Each row is followed by its class. Each block has new classes.
[ 5  5  0 -6  6 20  6  0 10  1 -1 -2 -9  7 -6 -4 -1  8 -5  1]  Q890
[  5   5  12 -10  -7 -50 -10  -3  -2   2   2  -3  -8  -6  -6  15 -16  -2
  11 -13]  Q693
[ 4 -2  2 -7  1  5 11  0 11 -6 -6 -1 -8  4 -6 -2  1 -7 -1  4]  Q315
[ -3  25  -2  10  -4 -39 -34  -3 -47  13  26   8  12 -12  10   3   8   3
   6 -22]  Q315
[  4   9   7  18   1  11   0  -7 -15   1  -4   4   4   2   0  -5  -2   6
 -15   2]  Q878
[ -6   4   6   2  -5 -47 -32  -2 -52  15  23   4   1  -8   4  11   1   0
   9 -36]  Q535
[ -4  14   9   1  -2 -56 -27  -5 -34  19  21   4  -5   2  -1  12  -1  10
   8 -30]  Q535
[ -1  -8   7  -7 -10 -37  -2   2   1   1   5  -6  -6 -12   2  12  -9  -9
  21  -8]  Q535
[  1   3  -9   8   1  13 -10  -5  -7  -6   2   1   2   3   0 -11   5   1
  -6   1]  Q878
[ -5 -43  -4   1   0  -8  -5  -3 -17  -1   1   6  10  -6   9   2  11 -13
  -1   0]  Q878
[ -3   1   0  -9  -5 -33  -7  -1  -3   0   5  -4   3 -12   2   3   2 -13
   8  -9]  Q890
[ -4   1  -9  15  11  27  -3  -1 -11  -1   3  13  13  14   5 -11  18  -5
  -6   3]  Q675
[ -5  -3   3 -11  -6 -16   4  -1  -1  -5  -6   3   1  -6  -2   6  18 -11
   3   2]  Q890
[  7  19  16   7  -6 -35 -24   2 -10  12  21   5 -11   7  -6   8  -8  16
   8 -17]  Q693
[-1 -1  3 -1 -2 -6 -2 -3  0  3  4 -3  0 -2 -1  0 -6  1 -3 -2]  Q890
[  7  14   2   5   7  17   1   3  24   8   4  -1 -11  20  -9  -3   2  22
  -8  -8]  Q535
[-12  37   7  31   2 -43 -62   1 -68  30  51  12   8  11   8   5   7  36
  -8 -46]  Q535
[ 11  19  20   4 -10 -47 -25  -1 -21  13   6  -2 -21  -2  -5  11 -20  21
  -7 -12]  Q693
[  9  28  15   5  -3 -26 -18  -1  -4  13   7   1 -13  10  -5  10 -16  28
  -6  -7]  Q693
[  4  20   2  27  10  26 -17  -5 -18   7  11   5  -4  18   1 -12   5  22
 -26  -5]  Q878
[ -4   0  -1 -13   1 -11  -3   6   7  11   9   2  -7   5   3   7   2   6
  10  -2]  Q535
[ -1 -14 -25   1  -2  12  15   1   0  -9 -16   0  12  -8   3  -5   3 -27
  -6   8]  Q675
[ -5   7  -3  12   0 -20 -24  -4 -44  10  16   7  12  -4   7  -2  11  -1
   1 -19]  Q878
[ 12 -18  -7   0   6  86  56  -3  63 -27 -53 -18  -5   6 -15 -21 -10 -14
 -18  54]  Q675
[-5  0 -1  7  0  9  6 -6  8 -2 -5 -2  1  2  0 -1  2 -1  0  7]  Q315
[ -5  -5  -2  -2  -4  -9   0  -4 -31  -1  -3   0  -6  -3   3   6   0  -6
   5  -1]  Q890
[  7  11  13  -6 -10 -47 -17  -3 -11   7   5  -1 -11  -4  -5  10 -16  11
   7 -17]  Q693

Each row is followed by its class.
[  0   4 -12   8  -8 -21   1 -21  11  33  -1   4   8   2   9  21  -2   1
   5   1]  Q721
[  3  -9   8  -5 -10 -13   3  -9   1  -2   4  -2  -4  -9  -4 -10  -8  -7
  -1   3]  Q73
[-14  -2  -3  43 -17 -33   9 -15 -15   9   2   0   4   3 -14  12   5 -15
  -6  -6]  Q73
[-19  -9  -6  33  -7 -15  -5   5 -23  30  11  -9  -1   3  -2  14  10 -11
 -21 -13]  Q381
[ -3  -7   4  15  -8 -29 -14 -14  -1   4   8  -1 -17   3   0   1   0  -7
 -13  -7]  Q73
[ -6   2 -38   7   3 -18  -1  -6  10  42   6   2  14  12   9  22  -8  -5
  15  -3]  Q721
[ -7   3   0  36   3  -4  -6 -10 -32  36  13   0  15  11  -4  32   5  -3
   0  -4]  Q721
[  5   5 -13  23   4 -23   0 -12 -13  25  11  -2  15  10   2  32   0  -2
  11   0]  Q721
[  0   5 -17  21   5   8   5  -9 -12  35   5   2   9   7   2  31   7  -1
   9   0]  Q721
[-28  -4 -14  40  -5   4  -8  10 -43  28  12 -13   6  14   0  16  14 -15
  -9  -3]  Q381
[ -6   9 -22   5   9  -5   8 -29 -17  35   2   1  12  15   8  32   1 -11
  12  -3]  Q721
[-33 -10  -7  21  15 -30  -5   1   5  26  10  -6  -6   6   5  -4   3 -15
  -9  -1]  Q73
[-16   6 -16  -9 -16  -2  -1 -14   3  38  10   9  13  10   8  11   0  13
  -6  -5]  Q721
[ -5  12   1 -33   5  27  -6   7 -18  21  11   0  14   2   3   1   5   5
  15   6]  Q262
[  3  -9  -5 -12  -3 -13 -12  -4   6  13   8   5 -13   3   4  12 -20   8
   8  -2]  Q721
[-26   4 -16  24 -11  -6   2  10 -19  22   7 -17   2   7  -3  11   9 -16
  -5   2]  Q381
[ -6   0   5 -15   6  16  -4   1 -15  26  -3  -4  25   6  -4  13   8  -5
   9   4]  Q262
[  8   7  -1 -17   4 -14 -20   0 -18 -21   1 -10  -3  21  -7  -7   7 -13
 -18 -17]  Q528
[ -6  13 -12  18   1   7 -10   3 -36   8  -1  -4  11  19  -2  12  10   1
 -13  -9]  Q528
[-14   5 -14  22 -15 -15   4 -15 -23  37   6   1  15   5   3  18   2  -5
   8  -3]  Q721
[  2  -4 -13  32  -5  -4  -6  -4 -12  18   5   1  10   5   7  29   1  17
  13   0]  Q721
[  6   7 -18   2  20   7 -23  -1 -39  11  14  -1  27  13  -1  16  -1  -3
  22  -5]  Q262
[ -6   3 -18  -3  -9  -7   6 -12  23  19  -3   6   0   6  -4  10   0   0
   2  -5]  Q721
[ 17  -4  -8 -13 -11 -10  13  -8  20  24   3   0   6  -2  10  11  -2  -3
   7  -5]  Q721
[ 11   5   0   5   2 -19 -12 -11 -15  15   8  -1   4   0   5  15  -3   1
   6  -6]  Q721
[ -4  10   0  12 -20 -11 -15   3 -50  -2  -1  -5  10  25   5   5   9 -10
  -2 -11]  Q528
[ -6  10 -30  -6  -5 -28  -3 -19   8  34   6   7   6   2   8  21  -3  10
  14   3]  Q721
[  2 -12  -2  17   6   3  13 -10   8  24  14   7  10   6   0   5  -1  -3
   1   9]  Q721
[  7  11 -14   4   8  -6  13 -20  -6  16   6  11   4  11   2  18 -10  -1
   6  -6]  Q721
[-14  -2 -19  19  -4  -4   0  -9 -21  30  20  -3   7  10   4  11   5  -7
 -17   4]  Q381
[ -4  10  -6  13  -3   0  -2  -8  -7  26   7   3  10   5   1  22   0   1
   3 -10]  Q721
[ 12   6 -31   2  -1 -16  -4  -5  -1  22  12   1   3  -1   6  32  -6   5
   7   5]  Q721
[ -5   8  -3  -1   3  -2 -15 -10  -2  31  12  -6  13  13  -1  15   4  -4
   4  -3]  Q721
[-20 -10  -3  28   7  -4  -4  -1 -36  -4   2 -11 -15  10  -8  11   6 -14
 -11  -2]  Q528
[ -9   3  -6  13  -3 -28  12 -17 -18  34   4   9  14  -1  19  17   4  -5
  -1  11]  Q721
[ -5   8 -16   3   1  -1 -16   0 -19  28  12  -6   2   7   2   3  13   8
 -10  -2]  Q381
[ -5  -2 -32  17  -5 -14  -3  -5 -16  22   0   0   7  13   5  22   0   0
  14  -1]  Q721
[-17  -5 -10  13   1  -5  -2   6 -12  17  11  -7   3   7  -1   2   0 -11
 -10  -3]  Q381
[  0   2 -13  15  -4  -1 -13  16 -29  18  30  -6  -6   8   7   4   7 -12
 -14  -9]  Q381
[ -6  -6 -17  -1   2   5 -10   8   0  30   9  -8   4   4   6   3   8  -4
 -18   4]  Q381
[ -1   3  -4  13   7  -4  -7   7 -17  35   8  -5  12   6   4  25  -4   4
  13 -10]  Q262
[ -6   2 -21  37  -1  13 -14  -2 -40  28  19  -8   2  15   2  20  17  -3
 -25   0]  Q381
[ -7  10 -14  25  -8   7 -18  -6 -23  23   7  -4   8   9   0  12   9 -10
 -10   2]  Q381
[-12  -4  29  24  -8 -13   9 -17  -5  11  -9  -4   7   1 -20 -11  14 -14
 -13  -4]  Q73
[ -5   1 -14  16  -5  24 -14   9 -25  26  15  -1   3   9  10   7  10  -2
 -17   8]  Q381
[-10   7 -14  15 -16  -8   2  -6  -1  27  13  -1   1  27   4  17  10  -1
  -2  -2]  Q721
[-25   6  -1  16  -1  14   3  -2 -57 -15  -4 -11   3   9 -15  12  17 -18
 -20  -7]  Q528
[ -4   9   1   4  -1 -13  -4 -10  -9  14   3   4  68   2  10 -26  -5  -3
  17   1]  Q721
[-11  10 -24  15   0  -6 -19  -7 -25  13  12  -7   3  15   0  12   9 -11
  -9  -5]  Q381
[  3   3 -30   9   8 -29   5 -13  12  16   0   4   7  13   6  39   1   3
  23  -5]  Q721
[ -8   6  -9   8 -13   3   3 -15  14  28   2  11   5   6   8  20  -3   5
   9  -2]  Q721
[-11   6  -7  11   0 -14   1  -6 -15  18   8  -1  11   6   1  20  -1   0
   9   2]  Q721
[ 11   4  -1  -6  -4  -3 -29  -3 -39 -21   4  -8  -3  14  -7  11  -4   0
  -8 -14]  Q528
[-12   9  -1  15  -5  15   2  -5   3  23 -11   1  14   8  14  15  10  13
  19  10]  Q262
[  5   7   6 -19  22   7  -6  -2 -49  -7   8  -5   7   5 -11   4  15  -7
  -6  -5]  Q528
[ -4   1 -32  11   0  -1   1  -9   8  15  13   8   0   9   3  24   8   0
  -2  -1]  Q721

Each row is followed by its class.
[-21  -8  14  -6 -24  43 -26   5 -15  33  22   3   4 -25   1   9  22   7
 -10 -15]  Q101
[ -9  22  -1  17   2 -11  -2   3  12  -8  30  -5   9  16  22  -4   9   4
  10   4]  Q410
[-17  -9  -3   5 -51  22   0  -9 -15  30  13   4   4  -5   7  -4   3  33
 -29   2]  Q101
[ -8  10   1  -4   9 -17   2  -4  18 -21 -38 -15 -14  13  11  -4  -8  -2
  -3  -5]  Q410
[-18  -1  16   4 -13  14   5  11   5   2 -17  -4  13  14  -3   0   8   7
  -1   5]  Q632
[-12   4  13 -19   9  17 -16   8   2   7  17   7 -20  -5  -2   8   4  -5
 -32 -15]  Q137
[ 28  -1  -3  -3  20   2 -10  -4  17 -12  -7 -13  -4 -11   8   7   2  15
  37   2]  Q72
[ 12  -4  -1  22 -27   2  11  -9  14  14  19  -6  12  12   2 -15   9   3
  -4  33]  Q330
[-12  -7  -7 -14   8  -7 -24  12   9 -28 -22   0  -8  -4  22  -7  12 -17
  18  16]  Q410
[ -9  -6  12  -9 -15  36   6   1  -4  10  14 -14  -4 -23  27  -5   5  -2
  -5  -9]  Q101
[ 16  -1  -8  18 -30   4  21  -5  11  18  11  -4   5   0  11  -5  14  -5
  19  28]  Q330
[  1  -3 -11  15  27 -20 -10  -6   7 -10  20 -10 -24  18 -13 -11   7  10
  17  25]  Q330
[  5 -10   5  11 -10  15  13  -4   2  -3 -19  -8  22  -2   2  -7  -5   2
   2   7]  Q632
[  6  -1 -17  14  -1   1   4  17  -3  16   5  -3  31  10 -13   0  -6  -5
  10   5]  Q936
[  1 -12  -3   1 -19  19  -7  17 -15  16  26 -13  11 -14   6   9  17   0
  -5 -11]  Q101
[  0  -8  -9 -18 -29  -5   7  -2  -9  15  11   1  31   0  13  -6   2  -5
 -30  18]  Q936
[  8 -17 -10  -5  -9  10  -8  11 -11   5  23   1  19   3   6 -15   6  -4
  -3  16]  Q936
